Here is a tiny trained network, its code and every weight. The questions are about switching its units off for an input and a class, where a switched-off unit gives its printed mean instead of its output.

import numpy as np


def w(rows, s, z=0):
    codes = np.array(rows[::2]) - 128.0
    scale = np.full(codes.shape[1], s)
    scale[-1] = z or s
    return codes * scale


def f(y):
    return np.maximum(y, 0)


def log_softmax(a):
    a = a - a.max(-1, keepdims=True)
    return a - np.log(np.exp(a).sum(-1, keepdims=True))


def net(x, mask):
    res = np.array(x, float).reshape(1, 5) / 4 @ E
    y = f(res @ A[0][:, :-1].T + A[0][:, -1])
    res = res + np.where(mask, y, B[0][:, -1]) @ B[0][:, :-1]
    return log_softmax(res[-1] @ U[:, :-1].T + U[:, -1])


A, B = {}, {}
E = w([
[193,109,69,216],'x0',
[186,238,171,169],'x1',
[195,98,254,170],'x2',
[60,146,109,192],'x3',
[238,189,58,44],'x4',
],0.0081)
A[0] = w([
[38,85,8,13,183],'n0',
[66,32,87,214,200],'n1',
[125,49,172,128,200],'n2',
[174,104,10,155,144],'n3',
[138,118,85,158,204],'n4',
[111,186,128,89,222],'n5',
[184,112,81,151,111],'n6',
[124,181,167,40,171],'n7',
[72,111,35,57,116],'n8',
[71,64,147,13,255],'n9',
[83,107,46,58,143],'n10',
[161,133,169,77,124],'n11',
[79,101,54,234,239],'n12',
[180,172,55,120,124],'n13',
[195,87,176,103,214],'n14',
[133,68,176,180,104],'n15',
[145,99,190,79,194],'n16',
[201,174,106,127,116],'n17',
[144,204,123,121,129],'n18',
[96,103,235,193,188],'n19',
[172,188,81,19,88],'n20',
[124,73,129,100,255],'n21',
[171,237,176,75,17],'n22',
[70,110,33,54,103],'n23',
[105,80,57,83,123],'n24',
[115,116,106,122,70],'n25',
[128,168,188,187,103],'n26',
[103,69,205,136,125],'n27',
[41,203,145,207,13],'n28',
[158,136,173,185,202],'n29',
],0.012,0.0049)
B[0] = w([
[39,170,80,82,250],'n0',
[59,221,80,136,222],'n1',
[163,140,57,113,185],'n2',
[98,77,138,105,184],'n3',
[94,96,186,128,163],'n4',
[81,148,169,102,178],'n5',
[118,85,151,124,156],'n6',
[154,175,70,144,187],'n7',
[46,163,139,49,202],'n8',
[113,108,42,162,227],'n9',
[62,151,136,48,198],'n10',
[136,176,105,128,161],'n11',
[22,134,146,185,213],'n12',
[112,65,193,84,178],'n13',
[128,135,75,120,183],'n14',
[213,100,101,103,172],'n15',
[153,172,52,122,179],'n16',
[149,77,166,107,173],'n17',
[120,124,164,88,165],'n18',
[161,115,72,171,214],'n19',
[155,111,95,46,195],'n20',
[114,126,77,122,182],'n21',
[145,203,114,68,180],'n22',
[2,161,142,8,202],'n23',
[70,122,121,85,179],'n24',
[129,131,125,73,136],'n25',
[105,182,137,176,169],'n26',
[149,95,74,92,186],'n27',
[166,144,156,190,172],'n28',
[78,129,116,156,180],'n29',
],0.0089,0.015)
U = w([
[65,72,136,167,223],'0',
[246,145,156,190,107],'1',
[75,101,230,103,102],'2',
[65,194,209,236,69],'3',
[119,122,54,136,127],'4',
[84,50,132,76,2],'5',
[50,212,137,104,169],'6',
[164,109,150,49,133],'7',
],0.011,0.0087)

Each question gives the input, the list of numbers given to net, and the class t.
The units are the neurons (one row each of A and B). Each row of codes is followed by its name. A weight is (code - 128) times the scale printed after its matrix; where a second scale follows, it is the last column's (A, B and U).
mask holds one flag per neuron, in row order. A switched-off neuron (its flag False) gives its mean, the last column of its row in B, instead of its output. The means were averaged over made-up inputs and are rounded, as every weight is.
A unit's drop is (log p(t) with every unit on - log p(t) with that unit switched off) / (log p(t) with every unit on - log p(t) with every unit switched off).
The circuit of an input: a set's keep is (log p(t) with only the set's units on - log p(t) with every unit switched off) / (log p(t) with every unit on - log p(t) with every unit switched off). Starting from the 12 units with the biggest drops (on a tie, the unit counted first), units are removed one at a time, each time the one whose removal leaves the highest keep (on an exact tie, the one counted first), for as long as the keep stays at least 0.8.
units of the circuit, in order: the units of the circuit, biggest drop first
most important unit: the unit with the biggest drop
k most important neurons: the k neurons with the biggest drops, biggest first
drop of u: that unit's drop, to one decimal
input [8,-5,8,-5,4], class 7: units of the circuit, in order => (n12; n0)
input [-1,0,-1,-6,6], class 7: units of the circuit, in order => (n20; n1)
input [4,8,7,1,-8], class 3: units of the circuit, in order => (n26; n20)
input [3,-5,2,3,-8], class 4: units of the circuit, in order => (n15; n19)
input [-1,4,2,0,3], class 7: units of the circuit, in order => (n1; n0; n12)
input [-3,-4,-1,-6,-6], class 4: most important unit => n9
input [-2,3,6,-5,0], class 1: drop of n1 => 0.1
input [-4,4,6,6,-7], class 1: drop of n19 => 0.2
input [-7,-6,8,8,8], class 4: drop of n6 => 0.0
input [8,7,-6,7,2], class 2: 2 most important neurons => (n13; n3)
input [4,-3,8,0,3], class 1: 2 most important neurons => (n0; n23)
